Here is a tiny trained network, its code and every weight. The questions are about switching its units off for an input and a class, where a switched-off unit gives its printed mean instead of its output.

import numpy as np


def w(rows, s, z=0):
    codes = np.array(rows[::2]) - 128.0
    scale = np.full(codes.shape[1], s)
    scale[-1] = z or s
    return codes * scale


def f(y):
    return np.maximum(y, 0)


def log_softmax(a):
    a = a - a.max(-1, keepdims=True)
    return a - np.log(np.exp(a).sum(-1, keepdims=True))


def net(x, mask):
    res = np.array(x, float).reshape(1, 6) / 4 @ E
    y = f(res @ A[0][:, :-1].T + A[0][:, -1])
    res = res + np.where(mask, y, B[0][:, -1]) @ B[0][:, :-1]
    return log_softmax(res[-1] @ U[:, :-1].T + U[:, -1])


A, B = {}, {}
E = w([
[51,203,44],'x0',
[253,148,149],'x1',
[129,128,125],'x2',
[52,219,208],'x3',
[130,127,127],'x4',
[128,124,128],'x5',
],0.0077)
A[0] = w([
[63,171,140,62],'n1',
[205,106,183,253],'n2',
[127,76,23,164],'n3',
[254,77,122,70],'n4',
[63,160,151,53],'n5',
[138,183,202,142],'n6',
[145,199,210,137],'n7',
[23,223,87,62],'n8',
[86,20,248,175],'n9',
[40,208,35,130],'n10',
],0.0086,0.005)
B[0] = w([
[160,1,205,170],'n1',
[204,133,43,254],'n2',
[28,205,13,222],'n3',
[233,77,223,226],'n4',
[231,49,196,164],'n5',
[40,158,79,176],'n6',
[13,158,57,181],'n7',
[128,90,229,226],'n8',
[113,228,16,224],'n9',
[94,101,236,248],'n10',
],0.0072,0.0071)
U = w([
[123,238,1,211],'0',
[4,223,92,230],'1',
[200,81,223,3],'2',
],0.0081,0.005)

Each question gives the input, the list of numbers given to net, and the class t.
The units are the neurons (one row each of A and B). Each row of codes is followed by its name. A weight is (code - 128) times the scale printed after its matrix; where a second scale follows, it is the last column's (A, B and U).
mask holds one flag per neuron, in row order. A switched-off neuron (its flag False) gives its mean, the last column of its row in B, instead of its output. The means were averaged over made-up inputs and are rounded, as every weight is.
A unit's drop is (log p(t) with every unit on - log p(t) with that unit switched off) / (log p(t) with every unit on - log p(t) with every unit switched off).
The circuit of an input: a set's keep is (log p(t) with only the set's units on - log p(t) with every unit switched off) / (log p(t) with every unit on - log p(t) with every unit switched off). Starting from all 10 units, units are removed one at a time, each time the one whose removal leaves the highest keep (on an exact tie, the one counted first), for as long as the keep stays at least 0.8.
units of the circuit, in order: the units of the circuit, biggest drop first
most important unit: the unit with the biggest drop
top k neurons: the k neurons with the biggest drops, biggest first
drop when u is switched off: that unit's drop, to one decimal
input [-2,5,4,2,0,4], class 0: units of the circuit, in order : [n10 n8]
input [-6,-2,-1,-1,8,3], class 0: units of the circuit, in order : [n9 n10]
input [-3,7,-2,8,-1,8], class 0: units of the circuit, in order : [n2 n10]
input [2,-3,-8,2,5,1], class 2: units of the circuit, in order : [n3 n9 n8]
input [-2,7,-1,6,0,-6], class 0: units of the circuit, in order : [n2 n10]
input [-6,-8,-4,0,3,-3], class 0: top 2 neurons : [n9 n10]
input [-8,3,2,1,0,2], class 0: units of the circuit, in order : [n9 n2]
input [-6,1,-5,1,0,-3], class 0: most important unit : n9
input [-6,-8,7,-3,7,-4], class 0: top 3 neurons : [n9 n10 n8]
input [2,0,-2,4,-6,-2], class 2: top 2 neurons : [n3 n9]
input [8,-1,6,6,4,-1], class 2: drop when n8 is switched off : 0.1
input [-8,2,-8,7,3,-5], class 0: drop when n2 is switched off : 0.2
input [-4,5,1,5,2,6], class 0: drop when n2 is switched off : 0.2
input [8,-8,7,1,4,-7], class 2: top neuron : [n8]
